Below are the code and all the weights of a small trained network. Each question names an input and a class and asks about switching units off, where a switched-off unit gives its printed mean instead of its output.

import numpy as np


def w(rows, s, z=0):
    codes = np.array(rows[::2]) - 128.0
    scale = np.full(codes.shape[1], s)
    scale[-1] = z or s
    return codes * scale


def f(y):
    return np.maximum(y, 0)


def log_softmax(a):
    a = a - a.max(-1, keepdims=True)
    return a - np.log(np.exp(a).sum(-1, keepdims=True))


def net(x, mask):
    res = np.array(x, float).reshape(1, 6) / 4 @ E
    y = f(res @ A[0][:, :-1].T + A[0][:, -1])
    res = res + np.where(mask, y, B[0][:, -1]) @ B[0][:, :-1]
    return log_softmax(res[-1] @ U[:, :-1].T + U[:, -1])


A, B = {}, {}
E = w([
[185,221,210,130,102,123,77],'x0',
[130,45,217,183,217,94,86],'x1',
[154,180,144,149,140,116,134],'x2',
[122,128,124,133,131,127,141],'x3',
[2,211,123,147,195,209,70],'x4',
[139,125,114,143,139,147,133],'x5',
],0.008)
A[0] = w([
[2,191,132,135,166,161,86,31],'N1',
[137,156,113,69,93,165,175,17],'N2',
[124,153,89,75,65,151,115,242],'N3',
[127,179,73,112,83,118,140,4],'N4',
[180,186,192,118,114,147,96,175],'N5',
[118,84,190,98,162,115,108,231],'N6',
],0.0095,0.0039)
B[0] = w([
[247,1,153,78,10,91,130,253],'N1',
[113,136,194,166,84,66,23,172],'N2',
[71,188,159,172,179,117,135,228],'N3',
[136,182,119,190,117,76,16,173],'N4',
[50,122,153,14,170,198,198,225],'N5',
[74,169,106,191,164,125,112,218],'N6',
],0.0068,0.0082)
U = w([
[254,78,149,86,54,101,122,51],'0',
[101,133,116,120,135,134,144,225],'1',
[58,120,116,66,151,148,180,186],'2',
[103,126,122,114,128,145,151,168],'3',
[91,160,146,212,139,94,52,2],'4',
[114,130,114,121,127,149,144,124],'5',
],0.011,0.0061)

Each question gives the input, the list of numbers given to net, and the class t.
The units are the neurons (one row each of A and B). Each row of codes is followed by its name. A weight is (code - 128) times the scale printed after its matrix; where a second scale follows, it is the last column's (A, B and U).
mask holds one flag per neuron, in row order. A switched-off neuron (its flag False) gives its mean, the last column of its row in B, instead of its output. The means were averaged over made-up inputs and are rounded, as every weight is.
A unit's drop is (log p(t) with every unit on - log p(t) with that unit switched off) / (log p(t) with every unit on - log p(t) with every unit switched off).
The circuit of an input: a set's keep is (log p(t) with only the set's units on - log p(t) with every unit switched off) / (log p(t) with every unit on - log p(t) with every unit switched off). Starting from all 6 units, units are removed one at a time, each time the one whose removal leaves the highest keep (on an exact tie, the one counted first), for as long as the keep stays at least 0.8.
units of the circuit, in order: the units of the circuit, biggest drop first
top k neurons: the k neurons with the biggest drops, biggest first
drop of u: that unit's drop, to one decimal
input [8,-4,-3,5,0,-3], class 2: units of the circuit, in order -> N5
input [1,-8,7,-4,1,-2], class 4: top 2 neurons -> N4, N2
input [-6,7,-1,7,-4,0], class 4: top 3 neurons -> N5, N1, N6
input [8,7,-2,-1,-3,5], class 2: units of the circuit, in order -> N5, N1
input [-1,1,-8,-1,-6,-5], class 3: top 2 neurons -> N1, N6
input [7,-6,2,3,-5,-7], class 1: top 3 neurons -> N1, N5, N3
input [0,6,5,-5,7,1], class 0: top 2 neurons -> N1, N3
input [3,-8,-7,8,5,2], class 4: top 2 neurons -> N3, N4
input [0,-8,5,-1,-7,-8], class 1: top 2 neurons -> N1, N3
input [7,-4,-6,4,-6,0], class 2: units of the circuit, in order -> N1, N5
input [0,8,2,5,-7,8], class 1: top 2 neurons -> N1, N6
input [7,-1,-3,1,-4,-2], class 2: drop of N1 -> 0.3
input [6,6,2,-5,7,3], class 0: drop of N3 -> 0.1
input [8,-1,4,-4,0,0], class 2: drop of N2 -> 0.0
input [8,1,5,-4,4,-6], class 2: units of the circuit, in order -> N5
